Below are the code and all the weights of a small trained network. Each question names an input and a class and asks about switching units off, where a switched-off unit gives its printed mean instead of its output.

import numpy as np


def w(rows, s, z=0):
    codes = np.array(rows[::2]) - 128.0
    scale = np.full(codes.shape[1], s)
    scale[-1] = z or s
    return codes * scale


def f(y):
    return y / 2 * (1 + np.tanh(0.7978845608 * (y + 0.044715 * y**3)))


def log_softmax(a):
    a = a - a.max(-1, keepdims=True)
    return a - np.log(np.exp(a).sum(-1, keepdims=True))


def net(x, mask):
    res = np.array(x, float).reshape(1, 4) / 4 @ E
    y = f(res @ A[0][:, :-1].T + A[0][:, -1])
    res = res + np.where(mask, y, B[0][:, -1]) @ B[0][:, :-1]
    return log_softmax(res[-1] @ U[:, :-1].T + U[:, -1])


A, B = {}, {}
E = w([
[112,93,189,128,145,86,84,131,141,254],'x0',
[101,93,111,101,163,182,60,72,233,108],'x1',
[154,134,122,116,215,126,110,63,54,118],'x2',
[80,104,209,184,73,169,99,67,90,87],'x3',
],0.0076)
A[0] = w([
[110,116,198,149,67,133,89,73,96,137,164],'N0',
[124,132,167,142,102,134,123,97,120,118,133],'N1',
[129,132,128,139,103,120,133,153,79,140,91],'N2',
[115,126,159,144,108,147,115,114,110,120,105],'N3',
[108,139,133,127,155,139,99,100,204,115,46],'N4',
[136,131,75,119,120,123,153,139,123,50,35],'N5',
[123,138,139,138,116,115,143,169,77,134,81],'N6',
[142,132,83,117,158,125,137,156,142,147,177],'N7',
[142,129,80,98,185,105,130,193,148,184,127],'N8',
[130,117,155,131,136,112,116,126,141,202,55],'N9',
[122,129,169,114,147,118,118,126,136,201,51],'N10',
[117,128,133,137,80,126,138,166,171,136,24],'N11',
[143,127,125,133,247,128,117,74,59,150,78],'N12',
[125,134,80,111,163,123,129,175,135,149,93],'N13',
[122,119,128,124,160,144,105,89,210,135,83],'N14',
[136,125,135,144,58,133,129,187,188,161,5],'N15',
[122,119,155,137,140,115,113,126,130,184,65],'N16',
[131,140,139,136,112,112,157,181,63,163,65],'N17',
],0.013,0.0012)
B[0] = w([
[134,140,201,175,168,127,193,81,193,119,253],'N0',
[126,131,155,146,148,124,153,109,174,135,172],'N1',
[159,111,109,105,150,123,115,101,116,170,172],'N2',
[128,139,162,143,148,119,153,119,169,136,168],'N3',
[187,114,91,107,158,101,118,125,69,203,223],'N4',
[116,147,83,184,145,197,97,201,123,64,210],'N5',
[168,96,90,102,166,124,96,112,126,184,186],'N6',
[119,119,192,160,131,134,152,83,158,130,192],'N7',
[125,134,216,186,169,133,182,65,190,119,253],'N8',
[126,143,65,160,139,195,113,180,111,51,204],'N9',
[137,152,63,163,135,191,112,184,108,51,206],'N10',
[57,138,147,68,91,93,104,136,114,113,179],'N11',
[34,133,154,48,8,71,105,176,144,129,254],'N12',
[130,129,190,164,133,127,164,82,160,136,192],'N13',
[205,99,91,104,145,96,127,103,58,203,242],'N14',
[48,138,160,59,36,77,106,148,126,115,216],'N15',
[137,148,69,146,134,170,119,158,114,66,186],'N16',
[198,92,80,94,156,110,101,88,76,199,221],'N17',
],0.015,0.0071)
U = w([
[131,140,236,201,180,131,191,64,203,131,243],'0',
[40,143,161,25,1,59,82,168,125,125,134],'1',
[219,61,73,93,192,107,89,98,63,223,2],'2',
[131,183,57,201,156,242,90,210,113,33,148],'3',
],0.0079,0.00069)

Each question gives the input, the list of numbers given to net, and the class t.
The units are the neurons (one row each of A and B). Each row of codes is followed by its name. A weight is (code - 128) times the scale printed after its matrix; where a second scale follows, it is the last column's (A, B and U).
mask holds one flag per neuron, in row order. A switched-off neuron (its flag False) gives its mean, the last column of its row in B, instead of its output. The means were averaged over made-up inputs and are rounded, as every weight is.
A unit's drop is (log p(t) with every unit on - log p(t) with that unit switched off) / (log p(t) with every unit on - log p(t) with every unit switched off).
The circuit of an input: a set's keep is (log p(t) with only the set's units on - log p(t) with every unit switched off) / (log p(t) with every unit on - log p(t) with every unit switched off). Starting from the 12 units with the biggest drops (on a tie, the unit counted first), units are removed one at a time, each time the one whose removal leaves the highest keep (on an exact tie, the one counted first), for as long as the keep stays at least 0.8.
units of the circuit, in order: the units of the circuit, biggest drop first
top k neurons: the k neurons with the biggest drops, biggest first
drop when u is switched off: that unit's drop, to one decimal
input [1,4,4,2], class 1: top neuron	(N12)
input [5,7,-7,3], class 1: top 2 neurons	(N15 N11)
input [8,-2,-6,-8], class 0: top 3 neurons	(N8 N13 N7)
input [8,4,-7,1], class 3: top 2 neurons	(N9 N10)
input [6,-5,6,-3], class 1: top 2 neurons	(N12 N5)
input [5,-8,2,7], class 2: top 3 neurons	(N17 N6 N8)
input [6,5,-4,-5], class 3: top 3 neurons	(N9 N10 N0)
input [7,0,7,1], class 1: top 2 neurons	(N12 N5)
input [-3,0,-7,-7], class 0: top 2 neurons	(N8 N12)
input [-1,4,4,-3], class 1: top 2 neurons	(N12 N17)
input [5,6,5,4], class 2: top 2 neurons	(N14 N4)
input [2,-6,4,5], class 2: top 2 neurons	(N17 N8)
input [-5,-8,-7,-2], class 2: top 3 neurons	(N17 N12 N6)
input [5,8,-7,-5], class 2: top 3 neurons	(N14 N4 N12)
input [2,-2,-4,-6], class 0: units of the circuit, in order	(N8)
input [-1,-3,-7,-7], class 0: drop when N13 is switched off	1.5
input [-5,-2,2,-2], class 3: drop when N5 is switched off	0.2
input [1,1,4,-1], class 1: drop when N12 is switched off	0.1
input [-5,5,-2,0], class 2: drop when N4 is switched off	0.5
input [3,4,4,-3], class 1: units of the circuit, in order	(N12)
